Below is a small trained network, with its code and all its weights. Each question gives an input and a target symbol and asks what happens when units are switched off, that is, made to give their printed mean instead of their output.

import numpy as np


def w(rows, s, z=0):
    codes = np.array(rows[::2]) - 128.0
    scale = np.full(codes.shape[1], s)
    scale[-1] = z or s
    return codes * scale


def f(y):
    return y / 2 * (1 + np.tanh(0.7978845608 * (y + 0.044715 * y**3)))


def softmax(a):
    e = np.exp(a - a.max(-1, keepdims=True))
    return e / e.sum(-1, keepdims=True)


def log_softmax(a):
    a = a - a.max(-1, keepdims=True)
    return a - np.log(np.exp(a).sum(-1, keepdims=True))


def net(x, mask):
    ids = ['αβδεζηθλμπστφψω'.index(c) for c in x.split()]
    T = len(ids)
    res = E[ids] + P[:T]
    u = 0
    for l in range(2):
        q, k, v = (res @ M[l].T for M in (Q, K, V))
        z = softmax(np.where(np.tri(T) > 0, q @ k.T / 3**0.5, -1e9)) @ v
        res = res + np.where(mask[u], z, O[l][:, -1]) @ O[l][:, :-1]
        u += 1
        y = f(res @ A[l][:, :-1].T + A[l][:, -1])
        res = res + np.where(mask[u : u + 12], y, B[l][:, -1]) @ B[l][:, :-1]
        u += 12
    return log_softmax(res[-1] @ U[:, :-1].T + U[:, -1])


Q, K, V, O, A, B = {}, {}, {}, {}, {}, {}
E = w([
[131,124,142],'α',
[167,207,132],'β',
[144,166,112],'δ',
[109,130,62],'ε',
[156,134,56],'ζ',
[118,81,31],'η',
[165,142,97],'θ',
[127,164,243],'λ',
[143,133,139],'μ',
[171,135,125],'π',
[183,70,93],'σ',
[88,65,166],'τ',
[74,5,94],'φ',
[130,56,185],'ψ',
[95,150,117],'ω',
],0.023)
P = w([
[130,231,239],'0',
[155,180,207],'1',
[166,161,229],'2',
[146,148,254],'3',
[143,162,246],'4',
[127,135,236],'5',
],0.003)
Q[0] = w([
[112,136,116],'L0H0',
[68,35,104],'L0H0',
[1,175,193],'L0H0',
],0.0093)
K[0] = w([
[41,63,123],'L0H0',
[214,62,71],'L0H0',
[254,152,179],'L0H0',
],0.0047)
V[0] = w([
[157,243,41],'L0H0',
[4,151,153],'L0H0',
[177,151,104],'L0H0',
],0.0036)
O[0] = w([
[91,107,89,8],'L0H0',
[139,137,1,18],'L0H0',
[211,153,179,134],'L0H0',
],0.0072,0.0011)
A[0] = w([
[230,165,138,106],'L0N0',
[115,102,93,160],'L0N1',
[95,172,118,43],'L0N2',
[198,140,114,63],'L0N3',
[205,131,76,85],'L0N4',
[138,147,116,67],'L0N5',
[194,123,124,117],'L0N6',
[216,195,67,125],'L0N7',
[123,90,120,52],'L0N8',
[53,135,75,255],'L0N9',
[128,133,12,36],'L0N10',
[127,131,94,138],'L0N11',
],0.011,0.0034)
B[0] = w([
[159,109,200,253],'L0N0',
[156,180,150,172],'L0N1',
[38,111,163,102],'L0N2',
[97,141,115,162],'L0N3',
[86,16,151,188],'L0N4',
[104,135,126,106],'L0N5',
[176,119,117,186],'L0N6',
[41,152,202,235],'L0N7',
[71,103,89,135],'L0N8',
[138,253,62,206],'L0N9',
[195,77,107,169],'L0N10',
[94,162,193,134],'L0N11',
],0.0061,0.0036)
Q[1] = w([
[142,134,190],'L1H0',
[20,254,92],'L1H0',
[131,115,111],'L1H0',
],0.021)
K[1] = w([
[12,113,240],'L1H0',
[129,249,139],'L1H0',
[94,58,68],'L1H0',
],0.011)
V[1] = w([
[254,4,95],'L1H0',
[146,70,214],'L1H0',
[38,40,152],'L1H0',
],0.0069)
O[1] = w([
[169,30,75,255],'L1H0',
[132,37,106,238],'L1H0',
[1,118,218,167],'L1H0',
],0.0083,0.0045)
A[1] = w([
[88,149,228,148],'L1N0',
[22,111,20,189],'L1N1',
[205,193,236,110],'L1N2',
[79,63,115,105],'L1N3',
[254,175,201,134],'L1N4',
[86,23,79,87],'L1N5',
[30,181,73,58],'L1N6',
[109,125,118,78],'L1N7',
[138,94,114,74],'L1N8',
[243,48,148,2],'L1N9',
[45,147,230,117],'L1N10',
[153,238,160,213],'L1N11',
],0.0097,0.0036)
B[1] = w([
[96,163,91,180],'L1N0',
[175,99,170,165],'L1N1',
[81,119,97,182],'L1N2',
[168,201,122,195],'L1N3',
[124,41,7,178],'L1N4',
[176,199,159,247],'L1N5',
[108,52,255,146],'L1N6',
[197,105,207,121],'L1N7',
[63,111,58,156],'L1N8',
[88,149,158,244],'L1N9',
[102,153,63,184],'L1N10',
[185,161,169,189],'L1N11',
],0.0067,0.012)
U = w([
[137,132,134,127],'α',
[110,171,86,73],'β',
[140,161,114,169],'δ',
[205,185,148,51],'ε',
[143,134,119,119],'ζ',
[206,140,70,4],'η',
[100,37,94,169],'θ',
[50,103,103,206],'λ',
[125,174,184,238],'μ',
[144,134,142,58],'π',
[222,93,179,104],'σ',
[35,121,162,185],'τ',
[98,106,250,140],'φ',
[142,125,113,235],'ψ',
[142,135,151,78],'ω',
],0.013,0.0035)

Each question gives the input, a string of symbols that net reads in full, and the target symbol t.
The units are the heads (3 rows each of Q, K, V and O) and the neurons (one row each of A and B). Each row of codes is followed by its name. A weight is (code - 128) times the scale printed after its matrix; where a second scale follows, it is the last column's (O, A, B and U).
mask holds one flag per unit, layer by layer, with each layer's heads first. A switched-off unit (its flag False) gives its mean, the last column of its rows in O or B, instead of its output. The means were averaged over made-up inputs and are rounded, as every weight is.
A unit's drop is (log p(t) with every unit on - log p(t) with that unit switched off) / (log p(t) with every unit on - log p(t) with every unit switched off).
The circuit of an input: a set's keep is (log p(t) with only the set's units on - log p(t) with every unit switched off) / (log p(t) with every unit on - log p(t) with every unit switched off). Starting from the 12 units with the biggest drops (on a tie, the unit counted first), units are removed one at a time, each time the one whose removal leaves the highest keep (on an exact tie, the one counted first), for as long as the keep stays at least 0.8.
units of the circuit, in order: the units of the circuit, biggest drop first
top k neurons: the k neurons with the biggest drops, biggest first
top k neurons in layer l: the k neurons of layer l with the biggest drops, biggest first
drop when u is switched off: that unit's drop, to one decimal
input ψ μ μ ω ε η, target η: units of the circuit, in order : L0N10; L0N9; L1H0
input σ σ ψ π π, target φ: top 2 neurons : L0N9; L1N9
input π τ π, target τ: units of the circuit, in order : L1H0; L1N5
input δ θ π μ, target θ: top 4 neurons in layer 1 : L1N5; L1N4; L1N3; L1N11
input π ψ σ φ, target σ: top 2 neurons in layer 0 : L0N9; L0N4
input π σ α, target σ: units of the circuit, in order : L1H0; L0N7; L1N10
input φ σ ω φ ω, target μ: top 2 neurons : L1N11; L1N6
input σ ψ μ, target φ: units of the circuit, in order : L1H0; L1N4
input φ ψ β σ φ, target σ: top neuron : L1N1
input π π μ, target θ: top 2 neurons : L1N5; L1N4
input ω π ω, target μ: top 2 neurons : L1N6; L1N11
input μ σ η σ π μ, target σ: top 2 neurons : L0N9; L0N7
input μ π π, target θ: top 2 neurons in layer 1 : L1N4; L1N5
input β ε ω σ λ, target λ: top neuron in layer 0 : L0N9
input σ μ ψ ψ π, target φ: drop when L0N0 is switched off : 0.0
input σ φ θ ε, target ε: drop when L1N11 is switched off : 0.3
input τ α σ ψ η, target η: drop when L1N6 is switched off : 0.1
input π σ μ, target σ: drop when L0N9 is switched off : 0.8
